Rows, each with roughly how far along a hidden order it lies (0 to 30):
[ 0.52 -2.19 -1.48  0.77 -1.57 -2.21  3.27 -0.48  1.41  0.43  1.57 -0.95
  0.47 -0.34  2.88  1.52  0.88 -1.00  3.64] => 12
[ 0.23 -1.58 -1.37  0.66 -1.76 -1.77  3.56  0.37  1.92  0.54  2.43 -1.02
  0.65 -0.10  2.18  0.58  1.56 -1.31  4.97] => 15
[-0.05 -1.94 -1.42  0.67 -1.06 -1.61  4.19 -0.69  1.10 -0.06  1.74 -1.51
  0.70 -0.12  2.82  0.98  1.60 -1.06  5.11] => 18
[ 1.60 -1.19 -0.88  0.87 -1.06 -1.09  0.51 -0.49  1.33  1.66  1.84  1.20
  0.78  0.23  1.02  0.90  0.32 -1.79 -0.83] => 6
[-0.99  0.91  0.01  0.39 -0.01  1.52  3.98 -0.75 -1.04 -0.11  0.89 -0.91
 -0.33 -0.10  0.41  1.57 -3.81  1.62 -0.98] => 22
[ 1.43 -1.20 -1.00  0.99 -1.05 -0.93  0.86 -0.85  1.42  1.54  1.86  0.90
  0.64  0.07  1.33  1.62 -0.51 -1.45 -1.65] => 3
[ 1.15 -1.70 -1.43  0.94 -1.37 -1.50  2.30 -0.71  1.55  1.16  2.13  0.28
  0.76  0.03  1.99  1.37  0.31 -1.55  1.17] => 8
[-0.63 -1.39 -1.44  0.46 -1.09 -0.54  6.87 -0.96  0.12 -0.66  2.32 -1.72
  0.48  0.06  2.90  1.54 -0.10 -0.15  6.86] => 27
[-0.22  0.12 -0.91  0.27 -0.90  1.40  6.41 -1.63 -1.54 -0.22  2.40  0.35
 -0.14  0.39  1.58  2.50 -4.84  1.20  1.03] => 29
[ 0.30 -0.35 -0.33  1.13 -0.33 -0.24  1.19 -1.06  0.74  1.12  0.81 -0.63
  0.11 -0.39  1.04  1.99 -1.68 -0.13 -2.89] => 0
[-0.40 -0.81 -1.19  0.44 -1.28 -0.57  5.56  0.11  1.12 -0.21  3.22 -1.35
  0.86  0.31  2.07  0.41  1.16 -1.02  6.35] => 24
[-0.28  0.25 -0.88 -0.57 -1.29  0.53  4.64  0.14 -0.85 -0.72  2.10  0.80
 -0.19  0.45  0.86  0.67 -2.56  0.96  4.36] => 30
[-0.63  0.51 -0.58 -0.07 -0.81  1.26  4.73 -0.87 -1.57 -0.51  1.50  0.21
 -0.51  0.13  0.90  1.87 -4.67  1.79  1.10] => 27
[-0.67 -0.66 -1.31  0.15 -1.53 -0.24  6.95 -0.32  0.03 -0.53  2.94 -1.11
  0.32  0.18  2.32  1.20 -1.10  0.27  6.56] => 29
[-2.10  0.86  0.80  1.08  0.21  0.43  2.04  0.41  1.23  0.26  0.20 -4.14
 -0.26 -1.02  0.19  1.07 -1.07  1.22 -1.59] => 8
[-0.18 -1.59 -1.33  0.59 -0.92 -1.00  5.13 -0.73  1.02 -0.15  2.21 -1.62
  0.81  0.09  2.71  0.86  1.51 -1.06  5.72] => 22
[ 0.76 -1.03 -0.54  1.10 -0.45 -0.72  1.00 -1.24  1.07  1.32  0.86 -0.34
  0.27 -0.33  1.28  1.95 -1.05 -0.63 -3.26] => 0
[-2.16  0.68  0.50  1.17  0.30  0.65  3.78 -0.44  0.67  0.27  0.54 -4.24
 -0.24 -0.96  0.79  1.80 -2.11  1.32 -1.59] => 12
[-0.85 -0.16  0.44  1.18  0.90  0.12  0.35 -1.13  0.83  0.83 -0.71 -2.84
  0.03 -0.76  0.62  1.22 -0.39  0.04 -3.81] => 1
[-0.37  0.16  0.38  1.21  0.47  0.23  0.09 -0.70  0.91  1.22  0.37 -1.86
  0.24 -0.58  0.19  1.27 -0.83 -0.13 -3.96] => 0
[-0.64  0.73 -0.21 -0.01 -0.10  1.50  3.85 -0.99 -1.53 -0.36  0.73 -0.13
 -0.45  0.11  0.50  1.59 -3.96  1.61 -0.58] => 24
[ 1.28 -1.21 -0.67  0.96 -0.42 -0.89  0.00 -1.35  0.79  1.35  0.81  0.65
  0.45 -0.09  1.16  1.76 -0.67 -1.11 -3.11] => 1
[-1.51  0.64  0.20  0.64  0.31  1.40  3.99 -1.12 -0.63 -0.06  0.57 -2.27
 -0.31 -0.42  0.76  1.85 -3.44  1.53 -1.50] => 18
[-1.79  0.78  0.49  1.06  0.27  0.93  3.90 -0.40  0.36  0.31  0.68 -3.43
 -0.26 -0.76  0.64  1.79 -2.71  1.43 -1.88] => 15
[-0.49 -0.51 -1.37  0.02 -1.45  0.02  6.61 -0.50 -0.59 -0.69  2.51 -0.49
  0.06  0.20  2.14  1.58 -2.18  0.63  5.53] => 30
[-1.42  0.25  0.59  1.21  0.83  0.33  0.77 -0.70  0.94  0.66 -0.37 -3.79
  0.02 -0.92  0.44  1.44 -0.53  0.33 -3.44] => 3
[ 0.16  0.36 -0.83  0.11 -0.05  2.26  6.01 -2.14 -1.88 -0.14  2.81  1.28
  0.46  0.96  1.21  1.74 -3.72  0.20  0.91] => 30
[-2.13  0.21  0.37  1.58  0.21 -0.01  3.29 -0.46  1.43  0.70  0.49 -4.95
 -0.17 -1.24  1.27  2.04 -1.45  1.11 -1.73] => 6
